Below is a small trained network, with its code and all its weights. Each question gives an input and a class and asks what happens when units are switched off, that is, made to give their printed mean instead of their output.

import numpy as np


def w(rows, s, z=0):
    codes = np.array(rows[::2]) - 128.0
    scale = np.full(codes.shape[1], s)
    scale[-1] = z or s
    return codes * scale


def norm(h):
    return h / np.sqrt((h * h).mean(-1, keepdims=True) + 1e-5)


def f(y):
    return y / 2 * (1 + np.tanh(0.7978845608 * (y + 0.044715 * y**3)))


def log_softmax(a):
    a = a - a.max(-1, keepdims=True)
    return a - np.log(np.exp(a).sum(-1, keepdims=True))


def net(x, mask):
    res = np.array(x, float).reshape(1, 2) / 4 @ E
    u = 0
    for l in range(2):
        y = f(norm(res) @ A[l][:, :-1].T + A[l][:, -1])
        res = res + np.where(mask[u : u + 11], y, B[l][:, -1]) @ B[l][:, :-1]
        u += 11
    return log_softmax(norm(res)[-1] @ U[:, :-1].T + U[:, -1])


A, B = {}, {}
E = w([
[127,160,150,87,158,43,142,34],'x0',
[104,149,37,105,2,118,72,95],'x1',
],0.0013)
A[0] = w([
[98,145,44,84,25,103,30,122,230],'0.n0',
[76,123,140,76,111,63,112,177,178],'0.n1',
[162,71,176,149,194,91,212,148,171],'0.n2',
[116,64,136,153,101,240,85,203,129],'0.n3',
[131,192,144,131,127,96,159,99,7],'0.n4',
[138,139,198,135,153,128,230,151,3],'0.n5',
[115,95,194,121,201,142,173,149,80],'0.n6',
[139,142,94,131,31,68,110,138,158],'0.n7',
[187,73,155,144,232,164,251,139,159],'0.n8',
[119,190,151,58,139,29,160,38,153],'0.n9',
[98,137,150,114,163,68,79,42,190],'0.n10',
],0.0016,0.00038)
B[0] = w([
[34,89,251,77,208,129,98,196,249],'0.n0',
[148,101,163,91,130,194,173,155,142],'0.n1',
[136,102,86,75,73,153,52,140,184],'0.n2',
[158,255,66,139,154,90,195,133,166],'0.n3',
[157,94,108,222,114,165,116,132,127],'0.n4',
[166,94,140,107,47,167,50,99,140],'0.n5',
[112,59,113,87,10,161,91,83,160],'0.n6',
[53,150,214,113,182,145,73,167,172],'0.n7',
[154,87,50,46,118,139,35,122,207],'0.n8',
[137,196,76,126,103,186,162,181,230],'0.n9',
[136,113,101,155,84,156,193,207,186],'0.n10',
],0.0014,0.0012)
A[1] = w([
[194,113,40,111,82,151,125,90,145],'1.n0',
[139,136,148,100,133,100,129,38,193],'1.n1',
[135,84,108,252,106,164,125,182,28],'1.n2',
[122,145,157,170,135,154,130,168,177],'1.n3',
[142,155,143,130,142,50,177,22,4],'1.n4',
[93,184,119,146,111,95,67,132,198],'1.n5',
[119,95,137,132,116,194,89,162,235],'1.n6',
[88,188,147,125,164,132,160,163,130],'1.n7',
[148,152,30,124,28,121,97,95,206],'1.n8',
[204,86,172,174,207,137,143,120,149],'1.n9',
[81,168,170,132,219,124,163,158,86],'1.n10',
],0.0032,0.0004)
B[1] = w([
[171,182,180,205,131,182,216,109,162],'1.n0',
[99,137,81,138,98,164,143,193,230],'1.n1',
[126,190,54,112,101,72,183,174,162],'1.n2',
[150,167,143,113,102,108,157,99,152],'1.n3',
[137,193,46,157,84,95,177,251,251],'1.n4',
[165,66,109,120,113,161,112,128,219],'1.n5',
[100,163,110,115,120,55,165,100,215],'1.n6',
[163,105,158,125,156,148,149,84,194],'1.n7',
[156,79,235,126,206,172,159,61,236],'1.n8',
[29,106,149,87,55,140,59,73,238],'1.n9',
[184,151,149,198,99,199,187,66,198],'1.n10',
],0.0026,0.0011)
U = w([
[121,220,20,115,87,94,212,235,180],'0',
[34,23,180,33,93,158,15,76,169],'1',
[233,123,219,208,198,201,202,21,167],'2',
[212,68,93,206,254,30,31,139,2],'3',
[181,85,93,240,198,69,31,121,13],'4',
[199,89,109,191,252,49,44,140,20],'5',
[215,75,94,215,242,54,15,145,9],'6',
[184,87,87,224,248,50,18,131,5],'7',
],0.0075,0.0067)

Each question gives the input, the list of numbers given to net, and the class t.
The units are the neurons (one row each of A and B). Each row of codes is followed by its name. A weight is (code - 128) times the scale printed after its matrix; where a second scale follows, it is the last column's (A, B and U).
mask holds one flag per neuron, layer by layer. A switched-off neuron (its flag False) gives its mean, the last column of its row in B, instead of its output. The means were averaged over made-up inputs and are rounded, as every weight is.
A unit's drop is (log p(t) with every unit on - log p(t) with that unit switched off) / (log p(t) with every unit on - log p(t) with every unit switched off).
The circuit of an input: a set's keep is (log p(t) with only the set's units on - log p(t) with every unit switched off) / (log p(t) with every unit on - log p(t) with every unit switched off). Starting from the 12 units with the biggest drops (on a tie, the unit counted first), units are removed one at a time, each time the one whose removal leaves the highest keep (on an exact tie, the one counted first), for as long as the keep stays at least 0.8.
circuit, biggest first: the units of the circuit, biggest drop first
unit that matters most: the unit with the biggest drop
k most important neurons: the k neurons with the biggest drops, biggest first
top k neurons in layer l: the k neurons of layer l with the biggest drops, biggest first
drop of u: that unit's drop, to one decimal
input [-4,-5], class 1: top 2 neurons in layer 0 => (0.n9, 0.n10)
input [-6,7], class 1: unit that matters most => 1.n4
input [7,-8], class 1: 3 most important neurons => (1.n9, 0.n3, 1.n2)
input [6,-6], class 0: circuit, biggest first => (1.n4, 1.n8)
input [8,7], class 0: 2 most important neurons => (1.n4, 1.n9)
input [-6,-6], class 0: circuit, biggest first => (1.n2, 1.n8)
input [1,3], class 2: top 2 neurons in layer 1 => (1.n10, 1.n9)
input [-3,-1], class 2: circuit, biggest first => (0.n3, 1.n4)
input [6,-5], class 0: 2 most important neurons => (1.n4, 0.n0)
input [3,0], class 2: 3 most important neurons => (0.n9, 0.n10, 1.n8)
input [1,0], class 2: 3 most important neurons => (0.n9, 1.n4, 0.n0)
input [0,4], class 1: 3 most important neurons => (1.n0, 0.n0, 1.n8)
input [-5,8], class 1: top 2 neurons in layer 1 => (1.n4, 1.n8)
input [-2,7], class 1: unit that matters most => 0.n0
input [8,-7], class 0: 4 most important neurons => (1.n4, 0.n0, 1.n8, 1.n1)
input [-4,-6], class 1: top 2 neurons in layer 1 => (1.n9, 1.n4)
input [3,3], class 2: 3 most important neurons => (1.n10, 0.n9, 0.n6)
input [-1,3], class 2: 4 most important neurons => (1.n10, 0.n8, 0.n6, 0.n2)
input [-5,-4], class 0: 3 most important neurons => (1.n2, 0.n0, 0.n3)
input [-3,8], class 1: most important neuron => (0.n0)
input [4,-3], class 0: 2 most important neurons => (0.n0, 1.n4)
input [-3,2], class 2: top 2 neurons in layer 0 => (0.n3, 0.n10)
input [6,3], class 0: drop of 1.n4 => 0.7
input [0,-8], class 1: drop of 1.n9 => 0.5
input [7,3], class 0: drop of 1.n4 => 0.5
input [-1,6], class 1: drop of 0.n0 => 1.6
input [-1,1], class 2: unit that matters most => 1.n10
input [2,3], class 2: top 2 neurons in layer 1 => (1.n10, 1.n9)
